Below are the code and all the weights of a small trained network. Each question names an input and a class and asks about switching units off, where a switched-off unit gives its printed mean instead of its output.

import numpy as np


def w(rows, s, z=0):
    codes = np.array(rows[::2]) - 128.0
    scale = np.full(codes.shape[1], s)
    scale[-1] = z or s
    return codes * scale


def norm(h):
    return h / np.sqrt((h * h).mean(-1, keepdims=True) + 1e-5)


def f(y):
    return y / 2 * (1 + np.tanh(0.7978845608 * (y + 0.044715 * y**3)))


def log_softmax(a):
    a = a - a.max(-1, keepdims=True)
    return a - np.log(np.exp(a).sum(-1, keepdims=True))


def net(x, mask):
    res = np.array(x, float).reshape(1, 6) / 4 @ E
    u = 0
    for l in range(4):
        y = f(norm(res) @ A[l][:, :-1].T + A[l][:, -1])
        res = res + np.where(mask[u : u + 3], y, B[l][:, -1]) @ B[l][:, :-1]
        u += 3
    return log_softmax(norm(res)[-1] @ U[:, :-1].T + U[:, -1])


A, B = {}, {}
E = w([
[186,179,20,129,173,95,110,26,193,154],'x0',
[87,131,133,131,100,161,99,99,155,166],'x1',
[57,97,205,61,19,230,79,213,32,232],'x2',
[23,101,49,54,17,39,2,234,155,110],'x3',
[98,58,134,175,72,92,153,101,143,168],'x4',
[91,111,60,171,171,111,158,137,40,131],'x5',
],0.0073)
A[0] = w([
[188,164,96,129,122,143,5,91,81,254,171],'0.n0',
[136,118,145,121,151,179,144,131,70,64,3],'0.n1',
[172,51,172,116,144,223,116,55,76,127,228],'0.n2',
],0.0062,0.004)
B[0] = w([
[155,97,116,206,140,84,21,105,157,97,200],'0.n0',
[63,186,50,169,69,73,207,149,66,217,127],'0.n1',
[155,173,219,128,238,92,254,152,102,129,253],'0.n2',
],0.0093,0.005)
A[1] = w([
[141,64,226,155,196,55,83,121,116,165,255],'1.n0',
[175,179,65,119,133,90,158,103,162,214,92],'1.n1',
[70,59,213,96,120,255,143,142,83,133,64],'1.n2',
],0.0076,0.0025)
B[1] = w([
[138,177,177,204,133,141,121,127,99,69,253],'1.n0',
[125,90,130,115,251,132,212,110,209,97,171],'1.n1',
[165,112,130,70,125,5,179,188,136,140,220],'1.n2',
],0.014,0.006)
A[2] = w([
[55,87,234,136,168,186,83,161,87,104,167],'2.n0',
[173,189,135,225,90,127,94,172,118,3,254],'2.n1',
[127,220,214,179,224,126,179,134,118,128,201],'2.n2',
],0.0065,0.0033)
B[2] = w([
[176,199,132,61,51,89,148,248,41,133,155],'2.n0',
[73,127,43,175,46,172,101,98,138,48,210],'2.n1',
[106,158,175,195,91,213,135,106,115,151,253],'2.n2',
],0.013,0.011)
A[3] = w([
[110,95,73,139,110,46,127,198,204,41,205],'3.n0',
[189,70,27,47,107,92,127,78,203,186,81],'3.n1',
[253,149,93,176,131,163,136,48,115,192,3],'3.n2',
],0.007,0.0028)
B[3] = w([
[12,142,45,103,144,126,48,149,118,195,254],'3.n0',
[138,235,7,89,169,75,234,125,77,156,157],'3.n1',
[144,67,151,215,180,133,133,120,161,54,166],'3.n2',
],0.011,0.0059)
U = w([
[117,236,194,231,99,200,191,48,105,63,146],'0',
[62,115,35,139,64,145,34,162,160,140,255],'1',
[238,54,163,196,254,198,188,36,237,69,148],'2',
[101,178,9,59,206,36,109,24,224,173,27],'3',
[228,203,242,135,89,146,246,195,70,225,47],'4',
[123,57,161,21,54,87,66,197,92,228,129],'5',
],0.0088,0.0031)

Each question gives the input, the list of numbers given to net, and the class t.
The units are the neurons (one row each of A and B). Each row of codes is followed by its name. A weight is (code - 128) times the scale printed after its matrix; where a second scale follows, it is the last column's (A, B and U).
mask holds one flag per neuron, layer by layer. A switched-off neuron (its flag False) gives its mean, the last column of its row in B, instead of its output. The means were averaged over made-up inputs and are rounded, as every weight is.
A unit's drop is (log p(t) with every unit on - log p(t) with that unit switched off) / (log p(t) with every unit on - log p(t) with every unit switched off).
The circuit of an input: a set's keep is (log p(t) with only the set's units on - log p(t) with every unit switched off) / (log p(t) with every unit on - log p(t) with every unit switched off). Starting from all 12 units, units are removed one at a time, each time the one whose removal leaves the highest keep (on an exact tie, the one counted first), for as long as the keep stays at least 0.8.
units of the circuit, in order: the units of the circuit, biggest drop first
unit that matters most: the unit with the biggest drop
top k neurons: the k neurons with the biggest drops, biggest first
k most important neurons of layer l: the k neurons of layer l with the biggest drops, biggest first
drop when u is switched off: that unit's drop, to one decimal
input [-7,-2,-4,1,-7,2], class 1: units of the circuit, in order : [0.n2, 1.n0, 0.n1]
input [-7,-3,3,6,3,7], class 5: unit that matters most : 2.n1
input [-2,5,-1,3,-5,-4], class 1: 2 most important neurons of layer 1 : [1.n2, 1.n1]
input [-1,-7,-6,1,2,-5], class 1: units of the circuit, in order : [0.n2, 3.n0]
input [6,3,-1,1,0,1], class 3: top 4 neurons : [0.n2, 2.n2, 1.n0, 1.n1]
input [5,-7,-3,0,1,-7], class 2: top 2 neurons : [1.n1, 1.n2]
input [-6,-4,1,4,-8,-3], class 5: top 3 neurons : [1.n0, 0.n0, 2.n1]
input [-2,-6,0,1,3,-5], class 1: units of the circuit, in order : [0.n2, 2.n2]
input [-3,-4,-3,4,-5,-5], class 1: top 2 neurons : [0.n2, 1.n2]
input [4,-3,-1,-3,-8,-4], class 2: top 4 neurons : [1.n1, 1.n0, 3.n2, 2.n0]
input [-4,1,1,-3,0,8], class 4: top 2 neurons : [0.n0, 2.n1]
input [-7,-7,2,-3,1,5], class 4: top 2 neurons : [0.n0, 1.n2]
input [-6,4,2,1,6,5], class 5: units of the circuit, in order : [1.n2, 2.n2]
input [0,8,4,7,6,-6], class 5: units of the circuit, in order : [2.n1]
input [2,-8,-1,7,2,0], class 3: top 2 neurons : [2.n2, 1.n0]
input [-2,-3,7,6,-6,6], class 5: top 2 neurons : [2.n1, 1.n0]
input [-5,0,1,1,1,0], class 5: units of the circuit, in order : [1.n2, 3.n0]
input [-2,8,3,-4,2,-5], class 4: top 2 neurons : [1.n2, 2.n0]
input [4,-2,-7,1,0,-1], class 3: top 2 neurons : [0.n2, 1.n0]
input [-4,5,3,3,4,-3], class 5: top neuron : [2.n1]
input [-1,-6,0,1,5,-7], class 1: top 2 neurons : [0.n2, 2.n1]
input [2,5,-5,-1,0,-6], class 2: 2 most important neurons of layer 0 : [0.n2, 0.n0]
input [-2,-2,0,2,-2,5], class 1: top 2 neurons : [0.n2, 2.n2]
input [3,0,-4,0,-5,6], class 2: top 3 neurons : [1.n2, 1.n0, 1.n1]
input [4,7,-4,-5,-8,6], class 2: 2 most important neurons of layer 1 : [1.n1, 1.n0]
input [-1,-4,5,-6,-3,2], class 4: 2 most important neurons of layer 2 : [2.n1, 2.n0]
input [-7,3,3,-6,-3,-1], class 4: most important neuron of layer 1 : [1.n2]
input [-2,-2,5,-2,-2,-3], class 4: drop when 1.n2 is switched off : 0.5
input [-4,3,-5,3,6,-4], class 1: drop when 2.n2 is switched off : 0.1
